Below are the code and all the weights of a small trained network. Each question names an input and a class and asks about switching units off, where a switched-off unit gives its printed mean instead of its output.

import numpy as np


def w(rows, s, z=0):
    codes = np.array(rows[::2]) - 128.0
    scale = np.full(codes.shape[1], s)
    scale[-1] = z or s
    return codes * scale


def f(y):
    return np.maximum(y, 0)


def log_softmax(a):
    a = a - a.max(-1, keepdims=True)
    return a - np.log(np.exp(a).sum(-1, keepdims=True))


def net(x, mask):
    res = np.array(x, float).reshape(1, 4) / 4 @ E
    y = f(res @ A[0][:, :-1].T + A[0][:, -1])
    res = res + np.where(mask, y, B[0][:, -1]) @ B[0][:, :-1]
    return log_softmax(res[-1] @ U[:, :-1].T + U[:, -1])


A, B = {}, {}
E = w([
[121,98,52,45,65,102],'x0',
[131,2,170,129,112,177],'x1',
[224,118,49,152,159,175],'x2',
[182,183,180,89,48,194],'x3',
],0.0096)
A[0] = w([
[87,135,167,119,110,96,49],'N0',
[130,190,112,139,144,115,54],'N1',
[185,128,60,155,147,171,66],'N2',
[71,135,170,113,111,98,64],'N3',
[90,100,64,46,70,102,49],'N4',
[98,89,114,136,201,83,150],'N5',
[139,187,146,111,96,152,86],'N6',
[86,132,166,114,114,98,63],'N7',
[84,101,99,173,179,68,45],'N8',
[187,124,71,137,153,152,89],'N9',
[84,92,91,160,191,65,112],'N10',
[181,118,91,136,150,160,54],'N11',
[120,110,73,65,87,115,2],'N12',
[148,158,162,110,78,165,57],'N13',
[136,249,70,140,137,82,37],'N14',
[155,171,182,100,88,173,86],'N15',
[93,133,175,92,130,93,55],'N16',
[106,111,110,140,154,117,66],'N17',
[156,165,168,107,95,168,54],'N18',
[189,127,78,142,150,150,42],'N19',
[93,102,93,146,146,98,86],'N20',
[147,157,154,119,83,171,37],'N21',
[174,131,82,137,153,162,36],'N22',
[102,109,99,156,161,93,45],'N23',
[139,11,159,139,106,189,35],'N24',
[94,103,96,170,172,80,27],'N25',
[64,136,168,124,103,97,51],'N26',
[137,142,171,174,163,145,34],'N27',
[72,145,186,96,112,107,97],'N28',
[132,154,194,207,179,155,63],'N29',
[166,159,163,128,71,148,38],'N30',
[134,152,199,221,179,162,63],'N31',
[127,142,157,166,158,145,59],'N32',
[70,134,181,108,106,80,55],'N33',
[114,142,172,150,156,156,101],'N34',
[140,104,61,64,79,112,50],'N35',
],0.012,0.0084)
B[0] = w([
[111,78,113,167,130,145,173],'N0',
[91,79,153,96,163,110,172],'N1',
[98,93,132,206,99,152,213],'N2',
[101,81,109,196,116,152,196],'N3',
[169,142,80,140,116,42,226],'N4',
[171,192,150,86,116,178,253],'N5',
[132,95,114,72,136,159,191],'N6',
[109,68,111,187,132,146,179],'N7',
[156,91,105,77,100,185,211],'N8',
[97,117,140,212,89,157,209],'N9',
[175,160,121,79,103,188,255],'N10',
[88,78,120,191,124,152,177],'N11',
[167,74,47,121,119,51,169],'N12',
[154,107,104,88,129,168,186],'N13',
[7,78,225,70,245,97,244],'N14',
[179,123,100,77,118,189,217],'N15',
[108,86,118,178,129,145,178],'N16',
[129,73,110,95,122,144,151],'N17',
[148,97,92,85,121,168,184],'N18',
[100,52,101,204,115,162,184],'N19',
[160,139,124,84,120,158,183],'N20',
[146,97,98,82,134,169,170],'N21',
[92,57,102,179,104,152,171],'N22',
[143,82,108,82,125,165,170],'N23',
[2,131,235,54,250,82,240],'N24',
[152,59,101,67,110,182,187],'N25',
[100,74,96,194,125,154,194],'N26',
[132,63,70,128,113,66,167],'N27',
[113,118,125,210,118,164,226],'N28',
[158,122,68,114,107,41,226],'N29',
[147,79,99,73,121,174,175],'N30',
[160,124,57,118,108,36,239],'N31',
[135,93,85,121,121,84,161],'N32',
[108,78,116,193,120,150,210],'N33',
[157,131,103,126,105,84,178],'N34',
[159,134,85,132,113,55,199],'N35',
],0.0097,0.0074)
U = w([
[187,125,107,73,104,218,112],'0',
[102,111,111,254,107,172,125],'1',
[176,125,84,133,104,8,118],'2',
[39,121,169,80,201,102,106],'3',
[169,200,169,156,99,144,254],'4',
[147,172,150,162,109,131,102],'5',
[146,190,169,165,103,132,106],'6',
[130,198,156,148,100,133,107],'7',
],0.016,0.032)

Each question gives the input, the list of numbers given to net, and the class t.
The units are the neurons (one row each of A and B). Each row of codes is followed by its name. A weight is (code - 128) times the scale printed after its matrix; where a second scale follows, it is the last column's (A, B and U).
mask holds one flag per neuron, in row order. A switched-off neuron (its flag False) gives its mean, the last column of its row in B, instead of its output. The means were averaged over made-up inputs and are rounded, as every weight is.
A unit's drop is (log p(t) with every unit on - log p(t) with that unit switched off) / (log p(t) with every unit on - log p(t) with every unit switched off).
The circuit of an input: a set's keep is (log p(t) with only the set's units on - log p(t) with every unit switched off) / (log p(t) with every unit on - log p(t) with every unit switched off). Starting from the 12 units with the biggest drops (on a tie, the unit counted first), units are removed one at a time, each time the one whose removal leaves the highest keep (on an exact tie, the one counted first), for as long as the keep stays at least 0.8.
circuit, biggest first: the units of the circuit, biggest drop first
unit that matters most: the unit with the biggest drop
k most important neurons: the k neurons with the biggest drops, biggest first
drop of u: that unit's drop, to one decimal
input [-1,-7,-4,7], class 0: 2 most important neurons => [N15 N24]
input [-6,-5,3,4], class 2: circuit, biggest first => [N31]
input [-2,-7,7,3], class 1: 4 most important neurons => [N24 N2 N9 N19]
input [6,-3,5,1], class 2: 4 most important neurons => [N35 N4 N12 N28]
input [5,0,-6,-6], class 0: 2 most important neurons => [N10 N5]
input [-6,7,-3,-3], class 3: 2 most important neurons => [N24 N4]
input [-1,2,0,1], class 4: 2 most important neurons => [N14 N24]
input [-6,-7,4,-6], class 3: 3 most important neurons => [N14 N1 N15]
input [-8,-8,-7,5], class 2: 2 most important neurons => [N31 N29]
input [4,-4,8,7], class 1: 3 most important neurons => [N2 N9 N19]
input [-7,-6,4,-2], class 2: 3 most important neurons => [N31 N29 N24]
input [-5,-5,-1,5], class 0: 2 most important neurons => [N24 N15]
input [3,-1,-1,-1], class 4: 2 most important neurons => [N31 N29]
input [3,-8,4,7], class 3: circuit, biggest first => [N14]
input [-2,2,-7,6], class 1: 2 most important neurons => [N28 N33]
input [-2,7,1,6], class 3: 2 most important neurons => [N24 N10]
input [-1,-5,-6,5], class 1: 2 most important neurons => [N28 N24]
input [-1,6,5,-2], class 3: drop of N24 => 1.8
input [-6,8,0,-4], class 3: drop of N24 => 3.2
input [6,8,6,1], class 3: drop of N12 => 0.0
input [1,2,-3,1], class 4: drop of N9 => 0.2
input [-2,-5,-7,-8], class 0: unit that matters most => N10
